Each row is followed by its class.
[ 28   7  19  48 -63  24  50   9  19 -25   3 -17  50 -13 -32  17 -36 -11
 -10  35   4  21   1 -41   7 -40 -11  -8 -47   5  16 -26 -23 -40  32] -> q119
[ 37  45  -9  67 -15  30 -15   8 -36 -38 -46  41  -6 -42  33  14  -1  11
  53  22  52  -9 -23 -13  52 -19 -25  -6  23 -19 110 -14   8  10  64] -> q71
[  1   8  20   4 -25   9   9 -43  -5 -36   0   7   0  -1 -21  -7   5 -24
  23  26  19  23  -6 -13  46 -62 -15  11 -20 -24  97  18  -1  -5  47] -> q562
[ -2  15  43  11   8  28 -34   6 -24  -5 -22  49 -43 -17  -1 -28   1 -10
  -7  -5  21 -15  -7  -4  37 -59  -4  26  -9 -18  20 -36 -13  12  13] -> q687
[ 14   7  48  14  -9 -47  -3 -23  -8   4   2  21  58 -30  -3  -7 -39  -2
  52  19  48   4  -3  -4   4  23 -27  28  31  -2  26 -18 -27 -49 -19] -> q773
[ -2   1  14 -41  41 -20 -60 -10 -23  18   4  11 -18   9  -6 -17 -25 -23
  17 -13  37 -11 -11  17   3 -41  -2  36  10 -38  47  16  15  21  34] -> q157
[ 10  -9 -10 -34  15  12 -76  -2 -53 -11  18  -2  13  13 -32   1 -48 -63
 -12 -14  77  19   7 -16   9 -57  21  22 -58 -49  72  48  13  22  71] -> q713
[  4  25  21   1 -98  38  71  17  20 -17  -7  -7 -82  20 -12 -19  -3 -16
 -10  -1 -77  61  19  21  48 -25  49 -47 -65 -52 -55 -27 -11  13 -27] -> q36
[ -4  28   8 -14 -59  -7  -6  14 -57   5  42 -17  12  19 -10 -11 -76 -49
  17 -13  15  49   4   6  10  10  68   9 -76 -62 -17   8  20  16  16] -> q119
[ 27  29  10  19  15  -6 -58  17 -61  29  -7  19   2 -16  29 -16 -37  12
  30 -13  46 -53   3   8   9  13  -5  29  31 -17 -13 -42  13   9   4] -> q611
[-13  -5  44 -60   8 -12 -25 -30  -4  21 -13  42 -81   7   6 -36  15 -15
  19 -16 -32   0   0  43  31 -29  17  31  17 -32  -5 -18 -17   6 -40] -> q36
[  1   8  47  10   0   3 -68   8 -31  47  -3  43  -5   0  -2 -43 -11  -9
 -26 -10  43 -30  27  -7  25  -9 -11  48  13  -2 -47 -38 -14   2 -30] -> q713
[ 26  19  13   3 -62  22  -1  36 -21  11  25 -29  29  22 -32  -2 -69 -28
 -43  -7  32  34  36 -20  -9   0  32  -7 -72 -28 -51 -10   0  -3   3] -> q713
[ -7  -4  21 -34  -7  -7 -47 -12 -40   3  17   0 -19  14 -20 -18 -22 -42
  -4  -4  30   5  11  16   9 -25  27  19 -33 -56  17  20  -7  15  19] -> q713
[  8  18  23  -5 -18  32   9  16 -15   1  10 -29 -35  11   4   5 -47  18
  -7   5  -5  -8   9  19  -8 -20  23  -7 -38 -25 -48 -69 -16   4   8] -> q687
[ 10  30   0  14 -65  43  53  18   6 -20   4 -40 -36  15   2   2 -21  18
  12  14 -24  20  10  11  14   0  31 -33 -47 -44 -35 -44 -12   6  13] -> q787
[ 41  34   6  44   1  25 -47   0 -36 -34  -9  19  67 -32  -9  -3 -22 -30
   4  13  89 -16   8 -46  20 -51 -44  30 -21   9  77   7  16   1  75] -> q687
[ -3  24  19  16 -48  10  48  19  13  -6   2 -32 -47  13  -6   3 -36  29
  28  16 -38  10   9  18  16  -1  18 -15 -31 -42 -38 -66 -19   3   2] -> q157
[  1  18  16  19  21  25 -25 -13 -13   8 -32  54 -38 -11  16 -33  39   7
   0   9  -8 -42 -18  -3  35 -58 -18  29  22   2  32 -57 -15  10  20] -> q119
[ 15   9  18  42 -11  31  40 -19  57 -30 -31   9  -1 -11 -14   2  32  27
  12  34 -29   8  -7 -19  29 -62 -43 -13   7   6  35 -49 -28 -37  -1] -> q773
[ 17  24  32   9 -21  -2  -2  23 -22  28  24 -33  10   3  -3  16 -78  33
  12   3  11 -16  13  -1 -21  31  12  17 -28  -5 -70 -78 -29 -30  -8] -> q902
[ -4 -21  43  -3  30 -11 -12 -47  -2 -11   2  24 -10 -20   6  11 -20   5
  31  37  27 -38 -26  -5  12 -49 -41  55  25   2  80 -41 -42 -35  25] -> q562
[-33 -42  31  -4  42  -7  13 -35  18 -22 -16  38 -74 -24  28  -1   7   0
  35  24 -35 -35 -56  28  16 -70 -13  14  25 -40  78 -49 -55 -19   6] -> q773
[ -5   1  56 -24 -15 -18 -13 -21   3  17 -12  24 -17 -10  -5 -17  17  -5
  23   0 -11  16  -7  16  35 -10 -21  31  23 -15  28 -16 -19 -28 -38] -> q902
[ 22 -19   9   7   3 -15 -25  -1 -33   4  41 -27  97 -19   5  44 -98 -30
  13  11  86 -29   2 -28 -34  -5  -4  44 -20  -4  20  15   5 -33  31] -> q611
[-19 -11  25 -64  11  -2 -41  -9  -3  27 -14  27 -74  26 -10 -36  16 -46
 -11 -18 -19  23  -6  38  38 -65  21  21   3 -56  24   8  15  40  -5] -> q157
[ 22  25   0   2  -8  32 -38   6 -23   2 -27  37  -9 -13   5 -31  15 -19
  11  -7  48  -9   4  -5  35 -31  -2  10  11 -17  43   1  14  26  27] -> q787
[  7  44  15  14  -9  24 -48   9 -31   9  -9  11  -5  -4   3 -35   7   5
   3   5  41 -21  16  -8  26 -17  -4  23  -7 -15 -17 -26   3  23  14] -> q787
[ 11   6  29  51  21   2 -43 -11 -34   1  -1  31  23 -47  17   4 -53  31
  41  51  58 -81  -5 -24  -1 -16 -43  68  35  27  42 -83 -61 -41  12] -> q562
[ 15  23   1 -20 -35  15  -5  25 -25  15  15 -32 -41  21   0  -7 -64   8
   6 -11 -14  -1  25  24   3   1  42 -12 -44 -44 -74 -35   2  23  17] -> q36
[-19 -14  41   9  12   0  -2 -16 -16 -24  -2  14 -43 -10  22  24 -41   5
  23  39   0 -17 -27   9  20 -51  13  46 -18 -33  40 -55 -53 -18  20] -> q71
[ -9  -1  16   3   3   4   1 -11 -36 -35   9  -1 -31 -15  16  16 -47  -8
  58   9  11 -15 -31   8  21 -46  19  19 -32 -59  71 -19 -23  -3  35] -> q611
[  7  39  -4  37 -77   9  51  33 -31 -25   1 -27 -56   2  22  22 -52  25
  38  14 -40  16   6  34  16  52  63 -40 -48 -66 -44 -60 -18  17   9] -> q71
[  3  18  25  16  -8  -7 -35  10 -51  13  14  26 -42 -10  37 -22 -63   7
  14   0  19 -48   5   6  14  -4  18  44 -20 -22 -42 -69 -32   9   9] -> q36
[ 10  -1  60 -42  24 -52 -89  -1 -16  66   7  22  59   0 -33 -25 -50 -28
  -9 -17  74  -4  30 -11 -19  14 -27  76  22   9 -25  -2   2 -29 -38] -> q157
[  0   6  10  34 -13  38 -25  19 -29 -28  13   6  19  -9 -13   4 -34 -43
 -33   8  54   3  -7 -51  37 -96   2  20 -91 -29  51  11  -4  18  83] -> q902
[  9  -2  55 -19   8 -35 -55 -15 -21  32 -16  28  11  -6  11  -5 -22  -8
   3   2  35  -2  11  11   6  20 -15  45  26  -4   0 -24 -11 -24 -26] -> q71
[-11 -22  20 -40  27   5 -23 -31  -6 -20  -5  24 -57  -4   6  -9  -5 -26
  12   4   0 -17 -18  13  19 -83   4  29 -22 -35  65   2 -29   7  36] -> q36
[ 17  36 -12   0  21  24 -45 -14 -34 -10 -29  39 -65  -6  36 -38  24  16
  42   2  -5 -42   1  23  48 -40  -5  24  32 -28  37 -22   4  36  34] -> q36
[-12 -14  34 -21  13 -17 -48 -15 -33   4  23  -5   1   1  -8  -3 -49 -11
   7   8  45 -23   1  -1  -8 -21  -2  43 -21 -35  29  -5 -29 -10  34] -> q713
[ 23  26  19   2  18  -7 -89  28 -68  38 -17  39 -21  -8  15 -17 -48 -19
 -17 -16  51 -31   7   9  -4   1  23  30   1 -20 -14 -39   9  20  11] -> q71
[ -1  14  26 -40 -18 -20 -17 -26   8  20 -32  37 -31   8  -8 -48  53 -17
  29 -15 -34  46  12  42  48   4   6  -6  43 -37   5   0  14   2 -68] -> q773
[ -8  15  28 -15 -16  10   7 -23 -12  -8 -20  31 -54 -12  -2 -16  20  -9
  36  11 -35  -6 -26  26  29 -40  16  15   7 -47  52 -28 -16  -3   8] -> q119
[  7  -3  46 -25 -14 -16 -35 -21 -17  18 -16  41 -16 -13  -5 -20  -9 -14
  27  -7  26   3   3  14  27   8 -12  34  33 -29  42  -8 -18 -20 -18] -> q713
[  9   9  13  -4  14 -45 -16 -11 -45  -2   5  12 -21 -28  31   7 -59  18
  81   3  42 -40 -26  30  -8  34   2  25  37 -35  64 -37 -20  -8  21] -> q157
[-15 -22  76 -42  11 -23 -36 -47  32  28 -21  44 -32   8  -8 -50  36  -6
  -2   1 -25  -4  23  13  38 -41 -39  57  27  -1 -16 -17 -34 -29 -53] -> q36
[-26   2  48 -34 -39  -7  11  -9 -12  13  12   2 -63   7   1  -8 -14 -12
  22 -10 -37  23 -11  39  33 -11  39   9 -27 -58 -12 -29 -22   1 -33] -> q902
[ 14  21  -3 -41  24  26 -76  22 -37  44 -31  63 -42  16 -19 -51  29 -50
 -40 -43   3   3  -2  11  32 -56  25  22   1 -28  -4  -1  40  52   4] -> q119
[  3  17  16  39  -9  18  -7   6 -18 -30 -18  47 -24 -27   0 -19 -11 -22
   4  13  15   3 -21 -20  45 -67   6   1 -27 -31  49 -30 -21  11  33] -> q773
[ 11 -18  41  28 -52  32  56  19  48  -8  -8  -8  36   6 -49   4 -10 -21
 -44   8  -6  40  17 -44  23 -68  -6 -15 -51   1 -22   9  -6 -31 -10] -> q611
[ -8 -10  48   6   7 -23   7 -25   1 -12   1  26 -21 -24   6   3 -34   2
  51  25  21 -20 -29   6  19 -39 -13  46  22 -17  70 -36 -41 -26   4] -> q157
[ 18  15  34  27  29   1 -63  14 -63  17  13  22  14 -30  22   0 -80   7
   7   3  88 -72  -4  -9 -18 -12  -6  51  -4   1  -9 -71 -26  -9  31] -> q687
[ -3   6  19 -26 -23  28  -6  42 -11  23  19 -30 -42  21 -16  -2 -62  -6
 -26  -6  -1  -2   8  12 -25 -21  48   1 -66 -36 -78 -64 -23  10  -8] -> q787
[ 14  27   6  21  16  17 -26 -29 -11 -22 -41  49 -79 -23  36 -30  41  37
  52  19 -25 -53 -10  19  53 -45 -30  25  48  -9  58 -57 -26   6  19] -> q36
[ 19   2  30   3  23 -36 -42 -18 -27  -5  13  13  49 -27   8   8 -67  -4
  32  12  69 -16 -12 -20  -8 -15 -20  41   4  -9  56 -22 -13 -38  22] -> q773
[-13  10  14  -5 -50  -4  -5  15 -57 -13  49 -34 -12  12   4  15 -87 -40
  19   0  10  30  -2  10   8 -12  67  12 -88 -72 -20 -10  -7  11   2] -> q611
[  0   7  18  35  20  33 -54   8 -24 -15  17  -7  55  -3 -10  -1 -37  -9
 -37  15  78 -27  22 -53  13 -72 -26  45 -58   6  -2  -9   3   5  63] -> q687
[ 31  25  10 -20  10  10 -81  11 -32  26 -17  47  19  -1 -19 -43  -3 -51
 -28 -29  59   1  32 -21  29 -44 -10  32 -11   3   1  31  38  30  18] -> q36
[ 24  24  10  18 -26   5  19   7 -12   6   0 -18 -24 -10  17  12 -37  52
  48  -1 -17 -23  -4  21   3  36   4 -14  14 -18  -7 -68 -23 -26  -8] -> q902
[ 32  38  -2  17  -5  18 -71  18 -63  19  -6  33   9 -12   4 -21 -32  -7
   8 -10  73 -29  14 -10  15  -1   8  28  10 -16  20 -16  10  18  25] -> q713
[ 40  -5  59   4  32 -37 -47 -30 -16  -3 -31  52  34 -46   8  20 -34 -11
  26  24  70 -28 -19 -16 -12 -15 -52  60  45  20 108 -27 -27 -59  22] -> q71
[-13  40 -14  15   9  23 -43  24 -71   8  13   5 -50  10  19 -23 -42  13
  25  -6   6 -45 -15  14  18 -32  49  23 -39 -52 -17 -61   1  44  49] -> q119
[ 11  20 -13  47  -1  45 -23  12 -40 -42  -4  11 -10 -16  16   9 -22 -18
  11  10  44 -22 -17 -32  38 -86   6   8 -57 -41  72  -9   5  28  79] -> q611
[ 18   7  52 -20 -40  27  17   9  45  26 -21  14  17  16 -29 -30  20 -10
 -53 -20 -15  57  35 -11  24 -14 -23  -4  -2  19 -57  -9   8 -19 -61] -> q687
[  6  43   3  17 -82  28  48  29  -1   1   1 -19 -28  23 -24 -20 -10   7
   8  -3 -54  45  11  13  25   6  47 -38 -49 -47 -55 -29   4  10  -8] -> q119
[ -1   2  24  14 -21  28  26  23   4  -2 -15  -9 -57   6   9  20 -38  17
 -14  23 -38  -5  -3  15   3 -22  25  -6 -32 -33 -41 -75 -38  -4   6] -> q71
[ 35  13 -12 -24 -30  34  -8  13  -9  30   4  -4  -7  27 -28  -8 -29 -29
 -35 -16  11  22  22   9  -2 -11  30 -22 -14 -20 -26   0  25  17   6] -> q562
[-32  15  48  -7 -48   9  32 -16 -15 -30  11  -1 -83   1   7 -13  -5  -4
  33   5 -38  24 -16  40  44 -29  39  -5 -44 -73   5 -32 -25  13  -9] -> q687
[  7   9  16 -17  43  10 -74   2 -15  37 -30  66 -22   1 -12 -48  28 -33
 -35 -20  26  -7   2   0  24 -61   0  21  20  -3  -1 -18  10  24 -15] -> q773
[ 29   1  45  36 -56  26  48   8  41 -14 -40  23   3 -20 -12  23  -3  -7
 -28  28  -9  31   1 -24  25 -31 -20 -10 -13   7  20 -38 -30 -40  -9] -> q71
[ 12  19  25  37 -61  45  57  15  13 -50   2 -33 -14 -13 -20  28 -42  12
  14  32 -14  22   2 -11  21 -39   3 -23 -66 -30   0 -55 -36 -17  32] -> q687
[ 30  36  -5   5 -27  45  12  10  -8 -28 -12 -18 -23  -4  -9  10 -15  11
  19  10  -8   7   1  13  12 -29   6 -19 -18 -26  21 -35   0   5  27] -> q687
[   9  -11   17   12  -81   16   44   22   26  -41   21  -14   10    4
  -31    6  -36  -39  -25   12    8   41   19  -33   10  -68   26   -9
 -114  -34   14   32  -12   -7   31] -> q36
[ 32  29  15  25 -14 -14 -58  42 -33  39  25 -41  79   9 -18  20 -95  14
 -13  11  67 -13  46 -19 -40  51   1  26 -32   8 -98 -31   2 -13   8] -> q71
[-39 -20  27 -18  34   3  -6 -38  -7 -18  -3  11 -73  -6  20  -5  -6  23
  40  31 -34 -49 -25  25  23 -46 -17  43   7 -39  47 -63 -57  -2  19] -> q562
[ 38  17  28 -11 -23  24 -15  22  -2  15  -4  -5  23   7 -30 -10 -35 -15
 -28 -16  35  18  31  -7  -8 -14   2  -6 -29  -5 -33 -13  14  -5   6] -> q687
